Below is a small trained network, with its code and all its weights. Each question gives an input and a class and asks what happens when units are switched off, that is, made to give their printed mean instead of their output.

import numpy as np


def w(rows, s, z=0):
    codes = np.array(rows[::2]) - 128.0
    scale = np.full(codes.shape[1], s)
    scale[-1] = z or s
    return codes * scale


def f(y):
    return y / 2 * (1 + np.tanh(0.7978845608 * (y + 0.044715 * y**3)))


def log_softmax(a):
    a = a - a.max(-1, keepdims=True)
    return a - np.log(np.exp(a).sum(-1, keepdims=True))


def net(x, mask):
    res = np.array(x, float).reshape(1, 4) / 4 @ E
    y = f(res @ A[0][:, :-1].T + A[0][:, -1])
    res = res + np.where(mask, y, B[0][:, -1]) @ B[0][:, :-1]
    return log_softmax(res[-1] @ U[:, :-1].T + U[:, -1])


A, B = {}, {}
E = w([
[22,174,109,112,154,165,213,74,107],'x0',
[87,102,97,62,79,183,137,62,63],'x1',
[95,119,96,103,189,203,140,86,160],'x2',
[60,107,213,254,96,93,87,164,91],'x3',
],0.012)
A[0] = w([
[237,86,60,132,174,164,132,108,200,188],'n1',
[29,109,102,70,196,141,199,62,126,122],'n2',
[104,117,214,172,49,114,98,111,128,156],'n3',
[128,163,132,157,63,18,85,154,80,116],'n4',
[123,170,156,209,155,67,164,177,211,206],'n5',
[10,136,167,164,144,127,150,129,110,178],'n6',
[189,106,117,97,110,110,34,185,147,94],'n7',
[114,159,165,203,63,106,137,40,65,124],'n8',
[127,87,99,103,85,163,71,66,30,142],'n9',
[183,138,115,115,179,180,69,139,187,101],'n10',
[100,47,127,124,32,149,77,59,7,197],'n11',
[169,67,85,36,102,137,110,99,127,70],'n12',
[225,85,97,133,189,101,39,132,204,254],'n13',
[74,112,123,74,31,130,159,87,89,22],'n14',
[199,59,59,70,159,149,75,152,234,204],'n15',
],0.011,0.005)
B[0] = w([
[51,86,183,182,114,110,114,228,86,226],'n1',
[152,163,49,48,142,211,209,95,155,250],'n2',
[165,158,175,202,126,123,76,160,126,214],'n3',
[136,93,190,172,91,73,108,79,104,220],'n4',
[224,216,153,179,86,43,99,99,80,227],'n5',
[50,104,167,153,166,250,165,149,6,217],'n6',
[119,81,203,185,201,175,175,228,91,207],'n7',
[80,50,193,157,122,63,93,225,84,198],'n8',
[164,155,97,148,85,99,70,168,175,210],'n9',
[84,90,187,190,121,73,79,159,88,182],'n10',
[128,99,99,149,66,73,62,135,195,249],'n11',
[168,179,100,111,225,132,157,58,157,205],'n12',
[52,74,205,199,172,95,98,174,55,244],'n13',
[120,148,133,85,86,110,116,94,170,192],'n14',
[31,59,214,146,193,192,166,161,80,242],'n15',
],0.011,0.016)
U = w([
[40,140,164,204,206,183,156,180,85,139],'0',
[180,134,159,214,33,1,67,162,158,243],'1',
[37,104,52,36,146,182,216,110,148,124],'2',
[203,226,66,38,202,103,222,13,164,2],'3',
],0.0097,0.0051)

Each question gives the input, the list of numbers given to net, and the class t.
The units are the neurons (one row each of A and B). Each row of codes is followed by its name. A weight is (code - 128) times the scale printed after its matrix; where a second scale follows, it is the last column's (A, B and U).
mask holds one flag per neuron, in row order. A switched-off neuron (its flag False) gives its mean, the last column of its row in B, instead of its output. The means were averaged over made-up inputs and are rounded, as every weight is.
A unit's drop is (log p(t) with every unit on - log p(t) with that unit switched off) / (log p(t) with every unit on - log p(t) with every unit switched off).
unit that matters most: the unit with the biggest drop
k most important neurons: the k neurons with the biggest drops, biggest first
drop of u: that unit's drop, to one decimal
input [-7,4,7,5], class 1: 2 most important neurons -> (n6; n11)
input [3,8,5,-5], class 3: unit that matters most -> n12
input [1,6,4,7], class 1: 2 most important neurons -> (n11; n15)
input [3,6,8,-4], class 2: 2 most important neurons -> (n5; n1)
input [-1,0,-1,0], class 1: 4 most important neurons -> (n6; n15; n2; n7)
input [-3,2,-8,-4], class 0: 2 most important neurons -> (n5; n7)
input [-8,6,-2,-2], class 0: 2 most important neurons -> (n15; n7)
input [-2,7,-6,-5], class 1: 3 most important neurons -> (n2; n11; n9)
input [5,-1,8,4], class 2: drop of n2 -> 0.2
input [6,7,5,-8], class 3: drop of n12 -> 0.2
input [7,-5,-1,-1], class 3: drop of n13 -> 0.1
input [0,8,-5,6], class 1: drop of n2 -> 0.0
